Below is a small trained network, with its code and all its weights. Each question gives an input and a target symbol and asks what happens when units are switched off, that is, made to give their printed mean instead of their output.

import numpy as np


def w(rows, s, z=0):
    codes = np.array(rows[::2]) - 128.0
    scale = np.full(codes.shape[1], s)
    scale[-1] = z or s
    return codes * scale


def f(y):
    return np.maximum(y, 0)


def softmax(a):
    e = np.exp(a - a.max(-1, keepdims=True))
    return e / e.sum(-1, keepdims=True)


def log_softmax(a):
    a = a - a.max(-1, keepdims=True)
    return a - np.log(np.exp(a).sum(-1, keepdims=True))


def net(x, mask):
    ids = ['ΓΘαβηξφ'.index(c) for c in x.split()]
    T = len(ids)
    res = E[ids] + P[:T]
    r = res
    for j in range(3):
        rows = slice(2 * j, 2 * j + 2)
        q, k, v = (r @ M[0][rows].T for M in (Q, K, V))
        z = softmax(np.where(np.tri(T) > 0, q @ k.T / 2**0.5, -1e9)) @ v
        o = O[0][rows]
        res = res + np.where(mask[j], z, o[:, -1]) @ o[:, :-1]
    y = f(res @ A[0][:, :-1].T + A[0][:, -1])
    res = res + np.where(mask[3:15], y, B[0][:, -1]) @ B[0][:, :-1]
    return log_softmax(res[-1] @ U[:, :-1].T + U[:, -1])


Q, K, V, O, A, B = {}, {}, {}, {}, {}, {}
E = w([
[174,114,38,194,115,91,138,168,195,202,51],'Γ',
[17,87,124,90,104,134,229,56,77,173,117],'Θ',
[63,180,195,203,136,104,68,164,200,104,221],'α',
[207,126,158,70,224,108,148,43,176,80,132],'β',
[112,89,157,10,104,73,172,229,170,74,99],'η',
[213,214,112,33,57,180,123,163,89,187,254],'ξ',
[170,42,147,141,61,96,35,137,18,63,111],'φ',
],0.0091)
P = w([
[127,110,142,134,140,156,121,142,125,127,112],'0',
[137,142,118,120,60,32,127,74,151,135,156],'1',
[117,196,109,133,85,85,151,109,136,83,112],'2',
[142,68,135,109,115,59,90,99,143,189,179],'3',
[109,154,126,144,179,232,127,189,87,93,82],'4',
[134,50,140,125,198,178,124,171,115,170,158],'5',
[109,253,122,136,91,154,119,129,105,50,50],'6',
[134,84,132,108,119,50,125,109,141,145,181],'7',
[124,197,123,104,70,76,107,102,133,103,118],'8',
[124,34,141,134,181,134,161,160,118,146,170],'9',
],0.011)
Q[0] = w([
[119,210,118,114,56,91,108,81,134,93,88],'h0',
[105,168,129,137,182,242,122,166,101,89,68],'h0',
[116,245,112,104,63,96,113,86,123,96,82],'h1',
[113,161,129,141,173,252,127,181,95,93,69],'h1',
[127,174,121,105,33,3,109,57,157,116,126],'h2',
[107,233,122,127,111,190,122,134,115,73,52],'h2',
],0.013)
K[0] = w([
[142,19,145,118,169,132,107,147,129,204,178],'h0',
[137,125,123,114,62,8,123,78,152,143,165],'h0',
[140,23,144,109,167,115,108,141,141,200,185],'h1',
[141,142,113,111,57,21,125,66,151,133,167],'h1',
[122,62,144,126,209,193,113,178,122,165,139],'h2',
[138,62,136,114,112,51,108,93,156,187,186],'h2',
],0.013)
V[0] = w([
[93,135,130,7,12,163,189,253,74,148,135],'h0',
[198,22,127,48,160,153,150,13,19,110,87],'h0',
[214,103,165,121,123,71,66,229,115,4,93],'h1',
[182,125,63,215,36,171,70,136,38,187,127],'h1',
[239,211,151,76,157,180,96,97,134,145,223],'h2',
[253,106,44,78,149,94,186,156,196,202,60],'h2',
],0.005)
O[0] = w([
[164,134,187,208,51,147,113,100,76,177,14,161],'h0',
[170,92,119,179,157,197,253,130,60,154,211,119],'h0',
[236,203,124,129,96,153,63,181,81,61,160,157],'h1',
[163,202,161,68,100,190,174,188,182,227,107,150],'h1',
[174,101,12,200,173,116,111,126,208,147,139,71],'h2',
[172,12,171,138,115,55,195,195,148,83,112,253],'h2',
],0.0061,0.0025)
A[0] = w([
[129,129,131,128,141,129,126,133,130,130,126,104],'n0',
[156,126,60,192,122,127,127,135,168,195,75,2],'n1',
[125,134,117,137,163,115,110,48,121,151,53,127],'n2',
[179,146,149,151,160,141,171,161,183,124,148,125],'n3',
[129,137,246,255,120,138,174,177,150,117,214,110],'n4',
[123,136,155,130,157,159,111,64,71,115,175,146],'n5',
[139,103,149,191,131,84,134,176,146,106,128,117],'n6',
[34,115,139,142,112,161,192,64,91,166,124,16],'n7',
[190,156,254,73,178,127,128,30,178,150,40,121],'n8',
[137,149,82,194,154,143,112,70,65,154,142,228],'n9',
[92,114,143,77,103,110,130,141,93,97,158,133],'n10',
[57,170,115,124,88,131,140,165,164,215,118,162],'n11',
],0.0056,0.0077)
B[0] = w([
[135,138,120,127,120,136,124,130,125,123,126,128],'n0',
[83,125,173,62,150,133,134,125,70,49,203,138],'n1',
[84,73,111,210,131,94,93,70,132,118,119,161],'n2',
[148,156,103,75,151,134,122,163,199,145,129,170],'n3',
[42,190,118,84,145,90,26,84,180,97,120,153],'n4',
[105,157,160,130,143,163,126,83,87,104,189,173],'n5',
[132,109,97,132,152,97,70,117,165,101,84,176],'n6',
[208,178,83,133,139,109,42,188,169,70,143,146],'n7',
[141,65,59,150,205,110,192,137,139,46,204,174],'n8',
[139,157,93,253,159,247,115,26,92,170,141,254],'n9',
[99,158,168,122,133,153,133,137,83,74,144,189],'n10',
[87,150,151,58,129,109,161,165,186,222,111,220],'n11',
],0.0052,0.0049)
U = w([
[184,122,69,200,107,120,127,146,194,213,47,147],'Γ',
[2,97,168,130,115,146,220,56,74,173,118,156],'Θ',
[44,179,123,103,145,119,7,99,181,114,147,35],'α',
[170,101,67,140,201,122,173,100,145,51,207,82],'β',
[119,99,173,49,107,81,149,204,152,97,103,251],'η',
[210,206,153,90,97,187,135,157,90,178,202,89],'ξ',
[174,101,167,174,63,123,47,119,38,68,100,89],'φ',
],0.0061,0.0031)

Each question gives the input, a string of symbols that net reads in full, and the target symbol t.
The units are the heads (2 rows each of Q, K, V and O) and the neurons (one row each of A and B). Each row of codes is followed by its name. A weight is (code - 128) times the scale printed after its matrix; where a second scale follows, it is the last column's (O, A, B and U).
mask holds one flag per unit, heads first, then neurons. A switched-off unit (its flag False) gives its mean, the last column of its rows in O or B, instead of its output. The means were averaged over made-up inputs and are rounded, as every weight is.
A unit's drop is (log p(t) with every unit on - log p(t) with that unit switched off) / (log p(t) with every unit on - log p(t) with every unit switched off).
The circuit of an input: a set's keep is (log p(t) with only the set's units on - log p(t) with every unit switched off) / (log p(t) with every unit on - log p(t) with every unit switched off). Starting from the 12 units with the biggest drops (on a tie, the unit counted first), units are removed one at a time, each time the one whose removal leaves the highest keep (on an exact tie, the one counted first), for as long as the keep stays at least 0.8.
circuit, biggest first: the units of the circuit, biggest drop first
unit that matters most: the unit with the biggest drop
which heads matter: for each layer, one digit per head in row order, 1 if its drop is at least 0.15 and else 0, layers parted by /
input Γ Γ Γ Θ Θ Θ φ φ, target Θ: unit that matters most	h1
input Γ Γ φ α φ α β Θ, target ξ: circuit, biggest first	h1, h2
input β β φ α η β β Γ, target φ: which heads matter	110
input ξ ξ ξ ξ ξ η β Γ η η, target β: circuit, biggest first	h2, h0
input Θ η β Γ β Γ Γ Θ, target β: which heads matter	111
input ξ β η, target Γ: circuit, biggest first	h2, h0
input ξ Γ φ φ φ η Γ φ Θ, target φ: which heads matter	110
input Γ Θ Γ β β Γ ξ, target β: which heads matter	111
input Θ Θ φ ξ Γ Γ φ, target Γ: circuit, biggest first	h2, h1
input ξ Γ Θ Θ α ξ Θ φ β, target Γ: which heads matter	101
input Γ Γ Θ β η Γ, target Θ: circuit, biggest first	h1, h2
input φ α β ξ ξ Θ Γ Γ φ Γ, target η: circuit, biggest first	n9, h2, h0
input Γ Γ Θ α, target η: circuit, biggest first	h2, n9
input Γ Γ η φ β β ξ Γ β, target β: circuit, biggest first	h0, h2
input Γ ξ Θ β φ Γ α α, target ξ: unit that matters most	h1
input α β η Γ Θ Θ β Θ α, target Θ: circuit, biggest first	h1, h0
input φ Θ Θ Γ β Γ α β α η, target α: circuit, biggest first	h2, h0
input Γ α Γ, target η: which heads matter	101
input ξ η ξ Γ β φ η φ Γ α, target α: which heads matter	000
input Γ Γ α Θ φ Γ ξ Θ φ ξ, target Γ: which heads matter	101
